Below are the code and all the weights of a small trained network. Each question names an input and a class and asks about switching units off, where a switched-off unit gives its printed mean instead of its output.

import numpy as np


def w(rows, s, z=0):
    codes = np.array(rows[::2]) - 128.0
    scale = np.full(codes.shape[1], s)
    scale[-1] = z or s
    return codes * scale


def f(y):
    return y / 2 * (1 + np.tanh(0.7978845608 * (y + 0.044715 * y**3)))


def log_softmax(a):
    a = a - a.max(-1, keepdims=True)
    return a - np.log(np.exp(a).sum(-1, keepdims=True))


def net(x, mask):
    res = np.array(x, float).reshape(1, 8) / 4 @ E
    y = f(res @ A[0][:, :-1].T + A[0][:, -1])
    res = res + np.where(mask, y, B[0][:, -1]) @ B[0][:, :-1]
    return log_softmax(res[-1] @ U[:, :-1].T + U[:, -1])


A, B = {}, {}
E = w([
[125,131,127,125],'x0',
[116,135,117,113],'x1',
[88,74,55,209],'x2',
[132,124,136,137],'x3',
[232,105,59,95],'x4',
[102,1,158,92],'x5',
[134,125,136,137],'x6',
[120,132,118,120],'x7',
],0.0093)
A[0] = w([
[140,254,92,200,57],'n1',
[170,142,230,114,111],'n2',
[139,123,136,140,145],'n3',
[12,144,192,169,75],'n4',
[125,95,18,218,131],'n5',
[100,4,156,78,7],'n6',
[125,222,49,193,40],'n7',
[168,152,195,53,49],'n8',
[57,151,200,188,22],'n9',
[215,86,60,120,4],'n10',
[137,114,120,191,187],'n11',
[236,110,97,126,127],'n12',
[134,162,117,145,39],'n13',
[52,85,67,207,67],'n14',
[94,108,97,74,83],'n15',
[178,222,117,146,127],'n16',
],0.0092,0.0043)
B[0] = w([
[95,27,192,169,253],'n1',
[168,161,148,126,222],'n2',
[134,123,112,122,135],'n3',
[154,208,2,173,245],'n4',
[210,191,208,67,236],'n5',
[124,67,189,231,228],'n6',
[96,101,182,166,214],'n7',
[229,145,173,116,221],'n8',
[160,146,65,176,198],'n9',
[151,164,83,193,192],'n10',
[144,164,122,38,168],'n11',
[60,197,35,188,228],'n12',
[117,123,153,136,122],'n13',
[191,158,209,42,211],'n14',
[122,115,160,124,131],'n15',
[87,69,173,123,244],'n16',
],0.0089,0.0054)
U = w([
[129,140,114,69,251],'0',
[217,203,188,40,74],'1',
[102,29,157,164,93],'2',
[130,195,2,157,88],'3',
],0.0086,0.012)

Each question gives the input, the list of numbers given to net, and the class t.
The units are the neurons (one row each of A and B). Each row of codes is followed by its name. A weight is (code - 128) times the scale printed after its matrix; where a second scale follows, it is the last column's (A, B and U).
mask holds one flag per neuron, in row order. A switched-off neuron (its flag False) gives its mean, the last column of its row in B, instead of its output. The means were averaged over made-up inputs and are rounded, as every weight is.
A unit's drop is (log p(t) with every unit on - log p(t) with that unit switched off) / (log p(t) with every unit on - log p(t) with every unit switched off).
The circuit of an input: a set's keep is (log p(t) with only the set's units on - log p(t) with every unit switched off) / (log p(t) with every unit on - log p(t) with every unit switched off). Starting from the 12 units with the biggest drops (on a tie, the unit counted first), units are removed one at a time, each time the one whose removal leaves the highest keep (on an exact tie, the one counted first), for as long as the keep stays at least 0.8.
circuit, biggest first: the units of the circuit, biggest drop first
unit that matters most: the unit with the biggest drop
top k neurons: the k neurons with the biggest drops, biggest first
drop of u: that unit's drop, to one decimal
input [-7,-7,8,7,7,4,-2,-3], class 1: unit that matters most => n5
input [2,3,8,3,0,4,-4,-1], class 1: circuit, biggest first => n5, n14
input [-4,1,5,5,-3,-1,-1,1], class 1: circuit, biggest first => n14, n5
input [5,2,-3,6,6,-6,-8,-5], class 2: circuit, biggest first => n1, n16, n5
input [6,-8,-6,2,3,-7,-4,-4], class 2: circuit, biggest first => n1, n16
input [-2,2,6,-3,-6,-5,1,2], class 1: top 2 neurons => n14, n5
input [0,8,6,-7,-7,2,8,-5], class 3: top 2 neurons => n4, n9
input [-2,0,5,7,0,2,-6,-3], class 1: circuit, biggest first => n5, n14
input [2,-8,-4,8,7,6,4,-1], class 3: circuit, biggest first => n12, n10
input [-2,0,-3,-6,-4,-4,-3,-1], class 2: top 2 neurons => n1, n5
input [-5,7,4,8,0,-5,0,-3], class 2: top 2 neurons => n1, n7
input [-4,4,7,-2,3,7,-8,4], class 1: circuit, biggest first => n5, n14
input [-3,-6,8,5,-2,6,-5,4], class 1: circuit, biggest first => n14, n5
input [4,2,5,5,1,-6,6,-3], class 2: top 2 neurons => n1, n7
input [3,3,-3,-7,8,4,-6,-4], class 3: top neuron => n12
input [-4,7,-6,4,-8,1,-1,-4], class 3: circuit, biggest first => n4, n9
input [-8,5,1,-5,4,-7,7,6], class 2: drop of n1 => 0.3
input [-7,-1,7,-8,-2,3,3,-4], class 1: drop of n5 => 0.2
input [0,0,7,8,-5,-1,-4,5], class 1: drop of n14 => 0.6
input [4,-8,7,7,6,-6,-2,-4], class 1: drop of n5 => 1.4
input [2,-5,-6,-2,8,-4,7,6], class 3: circuit, biggest first => n12
input [-4,5,-6,7,-8,6,1,-4], class 3: circuit, biggest first => n4, n9
